Small tables with named rows and columns. After each table, cells are looked up by row and column.

Table lutefe
,riru,getudur,dodad,tig,zisulol,lemaz,rozuro,nav,vubu,mupara
vib,4.756,5.068,7.383,4.974,3.231,6.478,4.561,3.489,3.236,4.316
vafupoz,4.450,4.984,5.262,4.142,4.651,5.111,4.134,4.980,3.886,4.100
segat,4.110,4.600,2.887,4.121,5.783,3.819,4.158,5.927,4.225,3.987
tozerap,4.422,3.472,7.202,6.181,4.021,4.546,5.139,4.195,4.178,4.411
moke,4.428,5.082,4.758,4.401,4.730,4.988,4.295,4.912,4.205,4.128
potunak,4.427,5.494,3.860,3.846,5.249,4.972,3.924,5.156,4.500,4.052
sed,4.808,5.677,5.900,3.871,3.760,7.152,4.055,3.443,3.544,4.216
mir,4.528,2.417,8.032,7.198,3.607,5.114,5.584,3.391,4.275,4.594
tivubol,4.493,5.114,4.291,4.522,4.539,5.275,4.261,4.568,4.341,4.166
dugemu,4.500,4.997,5.320,4.379,4.691,5.442,4.209,4.831,3.638,4.159
revufe,4.805,4.747,8.185,5.501,3.095,6.584,4.621,2.909,4.422,4.456

What is the rozuro of segat in lutefe? 4.158
What is the vubu of sed in lutefe? 3.544
What is the vubu of potunak in lutefe? 4.500
What is the tig of dugemu in lutefe? 4.379
What is the riru of sed in lutefe? 4.808
What is the getudur of mir in lutefe? 2.417
What is the mupara of potunak in lutefe? 4.052
What is the dodad of revufe in lutefe? 8.185
What is the zisulol of potunak in lutefe? 5.249
What is the mupara of vib in lutefe? 4.316
What is the tig of revufe in lutefe? 5.501
What is the lemaz of tozerap in lutefe? 4.546
What is the zisulol of tivubol in lutefe? 4.539
What is the rozuro of vib in lutefe? 4.561
What is the mupara of mir in lutefe? 4.594
What is the getudur of segat in lutefe? 4.600

Table tinida
cols = zer, zab, dafeba, kugi, fub, lal, buv, seper, kir, leputi
tokofi: [43.02, 67.96, 42.61, 39.30, 70.18, 45.37, 39.61, 61.79, 54.84, 49.36]
kelepa: [72.81, 71.05, 57.88, 65.46, 53.54, 42.51, 49.32, 55.88, 46.16, 46.23]
lemen: [33.61, 62.92, 36.38, 61.04, 71.75, 55.63, 66.44, 30.26, 43.51, 63.68]
bip: [69.74, 71.80, 46.62, 68.15, 50.48, 34.06, 48.00, 48.23, 48.60, 60.93]
zada: [80.64, 44.63, 48.34, 53.68, 73.50, 53.50, 59.05, 63.87, 42.33, 35.76]
solivi: [53.52, 65.07, 44.71, 61.23, 53.21, 28.73, 42.45, 48.31, 47.46, 37.45]
lafibun: [62.14, 41.60, 48.51, 60.56, 55.84, 58.24, 35.40, 38.64, 57.43, 32.97]
vem: [44.76, 40.12, 51.62, 53.12, 29.97, 28.76, 50.86, 61.69, 46.01, 45.35]
vufege: [43.31, 54.73, 40.81, 66.01, 43.20, 58.85, 42.65, 7.02, 56.55, 42.57]

What is the leputi of lafibun in tinida?
32.97
What is the zab of lemen in tinida?
62.92
What is the fub of vufege in tinida?
43.20
What is the kugi of solivi in tinida?
61.23
What is the seper of zada in tinida?
63.87
What is the zer of vem in tinida?
44.76
What is the kir of vufege in tinida?
56.55
What is the seper of vufege in tinida?
7.02
What is the zab of bip in tinida?
71.80
Row with the largest dafeba: kelepa

Table vom
,lebi,mif,matav,bik,ludi,bup,gan
gomoba,5521,4107,2479,4131,4931,5897,3875
padoli,8252,3749,5170,5005,4719,2495,3512
sirate,5559,4139,2527,4152,4963,5940,3864
gogal,4774,3425,2940,3172,6399,5856,2648
moto,5632,4061,2481,4200,4919,6241,4019
vaf,8283,3906,5228,5240,4843,3362,3691
zavog,8947,5640,4676,6686,4289,4510,4171
biv,5544,4119,2547,4133,4966,5931,3852

What is the mif of sirate in vom?
4139
What is the matav of vaf in vom?
5228
What is the matav of biv in vom?
2547
What is the ludi of gomoba in vom?
4931
What is the gan of moto in vom?
4019
What is the matav of moto in vom?
2481
What is the gan of gogal in vom?
2648
What is the lebi of moto in vom?
5632
What is the gan of zavog in vom?
4171
What is the lebi of gogal in vom?
4774
What is the mif of zavog in vom?
5640
What is the gan of gomoba in vom?
3875
What is the mif of moto in vom?
4061
What is the gan of sirate in vom?
3864
What is the lebi of vaf in vom?
8283
What is the bup of sirate in vom?
5940
What is the matav of gogal in vom?
2940
What is the ludi of padoli in vom?
4719
Row with the largest ludi: gogal

gal:
	ruzez	lani	pize	lum	timuz	fum	sapazol
nener	35496	54056	43584	34748	57748	36015	52627
domiga	33060	56539	45849	37628	59126	39253	49469
gike	38301	83638	79854	75023	58286	82359	29639
kebin	96715	17296	30035	25892	21556	21083	84377
tuse	30361	39439	38850	50221	54521	46847	36512
soduk	57089	66351	61573	46426	49299	51463	57383
metan	28368	76201	63314	50905	64216	57107	41003

timuz of tuse: 54521
lum of nener: 34748
fum of nener: 36015
sapazol of kebin: 84377
sapazol of tuse: 36512
ruzez of domiga: 33060
lum of metan: 50905
fum of tuse: 46847
lani of metan: 76201
pize of nener: 43584

loduzo =
           kar  ritizo    fis    fer
zutugum  20314   49807  57899  18887
getolas  43312   21940  35783  36022
mepir    47127   55769  51569  44641
lis      69010    7033  49551  76003

getolas, ritizo => 21940
getolas, fis => 35783
lis, ritizo => 7033
getolas, fer => 36022
lis, kar => 69010
lis, fer => 76003
mepir, kar => 47127
zutugum, ritizo => 49807
mepir, fer => 44641
Which row has the largest ritizo? mepir

kofe:
|  | fivig | linakub | gad | mir | dok | tefivum |
|---|---|---|---|---|---|---|
| tor | 167 | 108 | 220 | 247 | 244 | 146 |
| tuma | 156 | 169 | 174 | 153 | 165 | 169 |
| pasuk | 239 | 166 | 135 | 172 | 217 | 199 |
| sifezub | 180 | 150 | 115 | 186 | 186 | 102 |
| meb | 122 | 65 | 155 | 205 | 181 | 73 |
| mudi | 97 | 160 | 166 | 208 | 223 | 132 |
| zimuz | 171 | 249 | 138 | 222 | 154 | 137 |
| bebino | 158 | 125 | 166 | 196 | 126 | 31 |
| belido | 11 | 118 | 135 | 165 | 72 | 125 |
| vebon | 149 | 161 | 185 | 169 | 161 | 174 |
| turogok | 130 | 115 | 202 | 89 | 186 | 147 |

mudi, gad: 166
zimuz, mir: 222
tor, mir: 247
pasuk, gad: 135
meb, dok: 181
bebino, linakub: 125
turogok, dok: 186
bebino, mir: 196
turogok, fivig: 130

